Below is a small trained network, with its code and all its weights. Each question gives an input and a target symbol and asks what happens when units are switched off, that is, made to give their printed mean instead of their output.

import numpy as np


def w(rows, s, z=0):
    codes = np.array(rows[::2]) - 128.0
    scale = np.full(codes.shape[1], s)
    scale[-1] = z or s
    return codes * scale


def norm(h):
    return h / np.sqrt((h * h).mean(-1, keepdims=True) + 1e-5)


def f(y):
    return y / 2 * (1 + np.tanh(0.7978845608 * (y + 0.044715 * y**3)))


def softmax(a):
    e = np.exp(a - a.max(-1, keepdims=True))
    return e / e.sum(-1, keepdims=True)


def log_softmax(a):
    a = a - a.max(-1, keepdims=True)
    return a - np.log(np.exp(a).sum(-1, keepdims=True))


def net(x, mask):
    ids = ['ΔΛπστφ'.index(c) for c in x.split()]
    T = len(ids)
    res = E[ids] + P[:T]
    u = 0
    for l in range(2):
        q, k, v = (norm(res) @ M[l].T for M in (Q, K, V))
        z = softmax(np.where(np.tri(T) > 0, q @ k.T / 3**0.5, -1e9)) @ v
        res = res + np.where(mask[u], z, O[l][:, -1]) @ O[l][:, :-1]
        u += 1
        y = f(norm(res) @ A[l][:, :-1].T + A[l][:, -1])
        res = res + np.where(mask[u : u + 4], y, B[l][:, -1]) @ B[l][:, :-1]
        u += 4
    return log_softmax(norm(res)[-1] @ U[:, :-1].T + U[:, -1])


Q, K, V, O, A, B = {}, {}, {}, {}, {}, {}
E = w([
[88,115,150,37,83,210],'Δ',
[215,193,163,153,130,106],'Λ',
[83,254,167,96,148,163],'π',
[99,120,180,209,40,31],'σ',
[151,167,150,156,128,95],'τ',
[119,248,153,152,119,115],'φ',
],0.0066)
P = w([
[96,46,29,100,78,183],'0',
[255,110,184,69,16,40],'1',
[203,111,221,36,90,100],'2',
[227,156,233,56,2,127],'3',
[148,134,199,186,193,108],'4',
[156,113,182,206,170,92],'5',
[153,110,173,201,164,65],'6',
[150,133,166,188,160,86],'7',
[181,133,157,184,142,89],'8',
[188,121,165,179,149,93],'9',
[149,138,183,182,145,84],'10',
[130,153,186,159,152,96],'11',
[166,156,187,175,129,81],'12',
],0.0035)
Q[0] = w([
[126,177,184,77,13,115],'L0H0',
[81,40,151,112,190,204],'L0H0',
[151,192,253,76,7,49],'L0H0',
],0.0045)
K[0] = w([
[107,79,13,165,106,193],'L0H0',
[138,153,161,153,117,110],'L0H0',
[124,145,1,116,139,77],'L0H0',
],0.0066)
V[0] = w([
[9,66,215,115,126,97],'L0H0',
[228,101,170,155,70,128],'L0H0',
[91,76,3,164,77,118],'L0H0',
],0.0074)
O[0] = w([
[93,93,194,176,184,209,105],'L0H0',
[76,196,23,239,95,145,254],'L0H0',
[243,143,72,145,254,162,85],'L0H0',
],0.0064,0.0036)
A[0] = w([
[147,117,2,24,49,173,248],'L0N0',
[172,229,20,101,250,207,130],'L0N1',
[124,87,79,210,197,153,124],'L0N2',
[25,113,153,130,33,33,111],'L0N3',
],0.0044,0.0015)
B[0] = w([
[56,220,135,172,191,124,129],'L0N0',
[209,95,67,91,154,118,141],'L0N1',
[90,155,180,2,91,183,130],'L0N2',
[175,71,55,136,148,162,252],'L0N3',
],0.0071,0.0047)
Q[1] = w([
[211,116,120,176,200,208],'L1H0',
[79,130,102,80,138,2],'L1H0',
[76,90,55,213,171,160],'L1H0',
],0.0074)
K[1] = w([
[2,174,234,139,130,161],'L1H0',
[169,69,60,70,133,194],'L1H0',
[218,183,212,101,168,126],'L1H0',
],0.0084)
V[1] = w([
[98,36,149,111,53,144],'L1H0',
[171,58,146,123,120,136],'L1H0',
[138,97,176,115,67,1],'L1H0',
],0.0097)
O[1] = w([
[185,83,23,136,111,175,3],'L1H0',
[162,196,51,114,202,166,110],'L1H0',
[109,37,50,141,254,84,197],'L1H0',
],0.0064,0.0046)
A[1] = w([
[233,128,210,91,155,248,136],'L1N0',
[106,60,101,85,206,29,103],'L1N1',
[142,244,59,123,137,98,128],'L1N2',
[210,153,152,255,153,46,253],'L1N3',
],0.0055,0.002)
B[1] = w([
[51,61,108,215,105,111,138],'L1N0',
[118,63,151,75,14,208,182],'L1N1',
[82,1,101,132,105,151,151],'L1N2',
[63,127,132,93,153,179,254],'L1N3',
],0.0086,0.0067)
U = w([
[81,107,143,216,251,160,94],'Δ',
[61,171,9,116,104,18,28],'Λ',
[197,155,31,121,185,109,255],'π',
[185,161,164,152,91,227,125],'σ',
[139,122,172,52,211,22,221],'τ',
[109,51,165,2,111,135,55],'φ',
],0.0086,0.0047)

Each question gives the input, a string of symbols that net reads in full, and the target symbol t.
The units are the heads (3 rows each of Q, K, V and O) and the neurons (one row each of A and B). Each row of codes is followed by its name. A weight is (code - 128) times the scale printed after its matrix; where a second scale follows, it is the last column's (O, A, B and U).
mask holds one flag per unit, layer by layer, with each layer's heads first. A switched-off unit (its flag False) gives its mean, the last column of its rows in O or B, instead of its output. The means were averaged over made-up inputs and are rounded, as every weight is.
A unit's drop is (log p(t) with every unit on - log p(t) with that unit switched off) / (log p(t) with every unit on - log p(t) with every unit switched off).
The circuit of an input: a set's keep is (log p(t) with only the set's units on - log p(t) with every unit switched off) / (log p(t) with every unit on - log p(t) with every unit switched off). Starting from all 10 units, units are removed one at a time, each time the one whose removal leaves the highest keep (on an exact tie, the one counted first), for as long as the keep stays at least 0.8.
circuit, biggest first: the units of the circuit, biggest drop first
most important unit: the unit with the biggest drop
top k neurons: the k neurons with the biggest drops, biggest first
k most important neurons of layer l: the k neurons of layer l with the biggest drops, biggest first
input σ σ π Δ, target Δ: circuit, biggest first => [L1N0; L0H0]
input φ σ φ Δ σ π σ σ σ, target φ: circuit, biggest first => [L1N1; L0H0; L1H0; L0N0]
input Λ π Δ σ Δ, target Λ: circuit, biggest first => [L0H0; L1N1]
input σ τ π Λ σ σ Λ Λ, target σ: circuit, biggest first => [L1H0; L0H0]
input τ Λ φ Λ φ φ Λ φ, target τ: circuit, biggest first => [L1H0; L0N3; L0H0]
input τ Λ τ φ σ τ Δ Δ Δ τ, target τ: most important unit => L1H0
input φ φ σ φ φ σ Λ σ Λ, target φ: circuit, biggest first => [L1N1; L1H0; L0H0]
input τ Λ Δ σ σ π π σ τ Λ, target τ: circuit, biggest first => [L1H0; L0N3; L0H0]
input σ φ σ φ, target Δ: 2 most important neurons of layer 0 => [L0N3; L0N1]
input π σ φ σ Λ π σ, target π: circuit, biggest first => [L0H0; L1H0]
input φ π φ Λ σ, target φ: circuit, biggest first => [L1N1; L0N3; L0H0]
input τ σ σ π φ φ τ φ σ σ σ π, target τ: top 3 neurons => [L0N3; L1N1; L0N1]
input τ Λ σ, target τ: circuit, biggest first => [L0H0; L1H0; L0N3]
input π σ τ τ, target π: most important unit => L1H0
input φ σ Δ σ τ φ σ Λ, target φ: circuit, biggest first => [L1H0; L0H0; L1N1]
input φ σ φ σ σ σ φ Λ φ Λ σ π π, target φ: circuit, biggest first => [L1H0; L1N1; L0H0]
input π σ Λ, target π: circuit, biggest first => [L1H0; L0H0]
input σ σ φ τ, target Δ: top 4 neurons => [L0N1; L1N0; L0N3; L1N1]
input τ σ Δ σ σ τ Λ σ σ σ σ, target τ: circuit, biggest first => [L0H0; L1H0; L0N3; L0N2]
input Λ φ π σ σ π π Λ Λ φ σ τ, target Λ: top 2 neurons => [L0N3; L1N2]
input σ Δ Λ σ, target Δ: top neuron => [L0N1]
input σ τ σ Λ, target Δ: 2 most important neurons of layer 0 => [L0N3; L0N1]
input π σ σ σ φ, target π: 2 most important neurons of layer 0 => [L0N1; L0N3]
input σ Λ Λ σ, target Δ: 2 most important neurons of layer 1 => [L1N1; L1N3]
input φ π Δ Δ σ Δ Λ σ σ φ, target φ: top 2 neurons => [L1N1; L0N0]
input φ Λ π φ π σ φ φ φ Λ τ π, target φ: top 2 neurons => [L1N1; L0N3]
input Δ σ τ Λ, target Δ: most important unit => L0N1
